Below are the code and all the weights of a small trained network. Each question names an input and a class and asks about switching units off, where a switched-off unit gives its printed mean instead of its output.

import numpy as np


def w(rows, s, z=0):
    codes = np.array(rows[::2]) - 128.0
    scale = np.full(codes.shape[1], s)
    scale[-1] = z or s
    return codes * scale


def f(y):
    return np.maximum(y, 0)


def log_softmax(a):
    a = a - a.max(-1, keepdims=True)
    return a - np.log(np.exp(a).sum(-1, keepdims=True))


def net(x, mask):
    res = np.array(x, float).reshape(1, 5) / 4 @ E
    y = f(res @ A[0][:, :-1].T + A[0][:, -1])
    res = res + np.where(mask, y, B[0][:, -1]) @ B[0][:, :-1]
    return log_softmax(res[-1] @ U[:, :-1].T + U[:, -1])


A, B = {}, {}
E = w([
[53,144,35,117,208,79,173,133],'x0',
[56,97,163,177,129,56,2,170],'x1',
[155,227,104,180,67,35,144,106],'x2',
[123,132,108,111,109,136,109,134],'x3',
[128,137,124,111,129,130,109,118],'x4',
],0.014)
A[0] = w([
[134,80,101,91,134,174,177,79,135],'neuron 1',
[211,147,68,146,92,90,185,44,137],'neuron 2',
[129,148,138,83,163,224,171,123,195],'neuron 3',
[82,75,115,94,159,126,140,164,83],'neuron 4',
[122,170,129,163,79,83,105,101,151],'neuron 5',
[81,164,130,199,65,42,77,142,29],'neuron 6',
[45,118,100,103,224,103,140,135,135],'neuron 7',
[198,254,81,106,61,95,203,99,134],'neuron 8',
[132,189,136,178,111,56,85,115,34],'neuron 9',
[82,130,16,131,200,99,150,144,145],'neuron 10',
[126,74,202,128,207,162,75,122,245],'neuron 11',
[101,118,118,180,133,168,114,156,104],'neuron 12',
[157,90,202,150,114,150,72,149,192],'neuron 13',
[77,61,144,153,179,156,47,193,116],'neuron 14',
[164,77,90,83,158,244,162,114,213],'neuron 15',
[150,84,110,105,147,188,165,115,199],'neuron 16',
[200,184,183,160,89,160,99,123,253],'neuron 17',
[51,181,50,119,237,103,165,170,142],'neuron 18',
],0.011,0.0062)
B[0] = w([
[144,128,130,133,155,69,103,94,192],'neuron 1',
[128,187,184,148,144,172,156,78,217],'neuron 2',
[179,110,105,154,145,28,112,69,214],'neuron 3',
[73,138,105,103,156,124,85,145,165],'neuron 4',
[199,117,107,110,118,84,167,126,184],'neuron 5',
[163,68,83,153,131,64,124,105,194],'neuron 6',
[81,122,115,96,191,106,114,136,192],'neuron 7',
[102,187,180,115,142,184,159,58,254],'neuron 8',
[197,92,85,168,163,4,123,89,178],'neuron 9',
[113,186,105,122,205,123,81,72,202],'neuron 10',
[101,91,161,111,98,109,94,168,215],'neuron 11',
[111,126,133,112,119,156,139,133,144],'neuron 12',
[162,147,183,112,80,119,103,183,206],'neuron 13',
[52,167,165,61,95,194,87,150,205],'neuron 14',
[201,50,88,157,115,106,101,92,240],'neuron 15',
[196,86,116,170,106,53,145,140,201],'neuron 16',
[209,117,122,120,47,148,192,119,224],'neuron 17',
[78,167,106,149,229,116,69,88,214],'neuron 18',
],0.011,0.022)
U = w([
[180,55,139,153,66,80,131,127,229],'0',
[137,104,68,141,210,68,113,116,174],'1',
[160,160,180,102,84,189,228,122,81],'2',
[98,238,167,138,178,152,124,92,8],'3',
[114,116,204,93,79,151,88,248,193],'4',
[20,127,146,97,180,135,79,176,6],'5',
],0.013,0.0024)

Each question gives the input, the list of numbers given to net, and the class t.
The units are the neurons (one row each of A and B). Each row of codes is followed by its name. A weight is (code - 128) times the scale printed after its matrix; where a second scale follows, it is the last column's (A, B and U).
mask holds one flag per neuron, in row order. A switched-off neuron (its flag False) gives its mean, the last column of its row in B, instead of its output. The means were averaged over made-up inputs and are rounded, as every weight is.
A unit's drop is (log p(t) with every unit on - log p(t) with that unit switched off) / (log p(t) with every unit on - log p(t) with every unit switched off).
The circuit of an input: a set's keep is (log p(t) with only the set's units on - log p(t) with every unit switched off) / (log p(t) with every unit on - log p(t) with every unit switched off). Starting from the 12 units with the biggest drops (on a tie, the unit counted first), units are removed one at a time, each time the one whose removal leaves the highest keep (on an exact tie, the one counted first), for as long as the keep stays at least 0.8.
units of the circuit, in order: the units of the circuit, biggest drop first
unit that matters most: the unit with the biggest drop
top k neurons: the k neurons with the biggest drops, biggest first
drop of u: that unit's drop, to one decimal
input [0,-6,-1,1,8], class 0: units of the circuit, in order	neuron 18
input [0,3,7,-8,-5], class 0: top 3 neurons	neuron 18; neuron 10; neuron 7
input [5,4,0,-4,-7], class 5: top 2 neurons	neuron 15; neuron 3
input [6,7,0,7,5], class 5: top 2 neurons	neuron 14; neuron 15
input [3,0,5,-6,5], class 3: top 2 neurons	neuron 15; neuron 8
input [0,-3,4,7,3], class 2: top 2 neurons	neuron 18; neuron 10
input [0,-6,4,-7,0], class 2: top 2 neurons	neuron 18; neuron 10
input [0,-4,-6,0,5], class 0: top 4 neurons	neuron 18; neuron 10; neuron 15; neuron 16
input [-2,-7,1,-4,8], class 2: top 2 neurons	neuron 8; neuron 2
input [4,-8,1,4,-5], class 3: top 2 neurons	neuron 8; neuron 2
input [-5,2,-8,3,-5], class 4: drop of neuron 14	0.1
input [7,8,-7,-8,5], class 5: drop of neuron 10	0.0
input [-2,1,-7,-7,7], class 4: drop of neuron 14	0.3
input [6,1,-6,5,7], class 5: unit that matters most	neuron 14
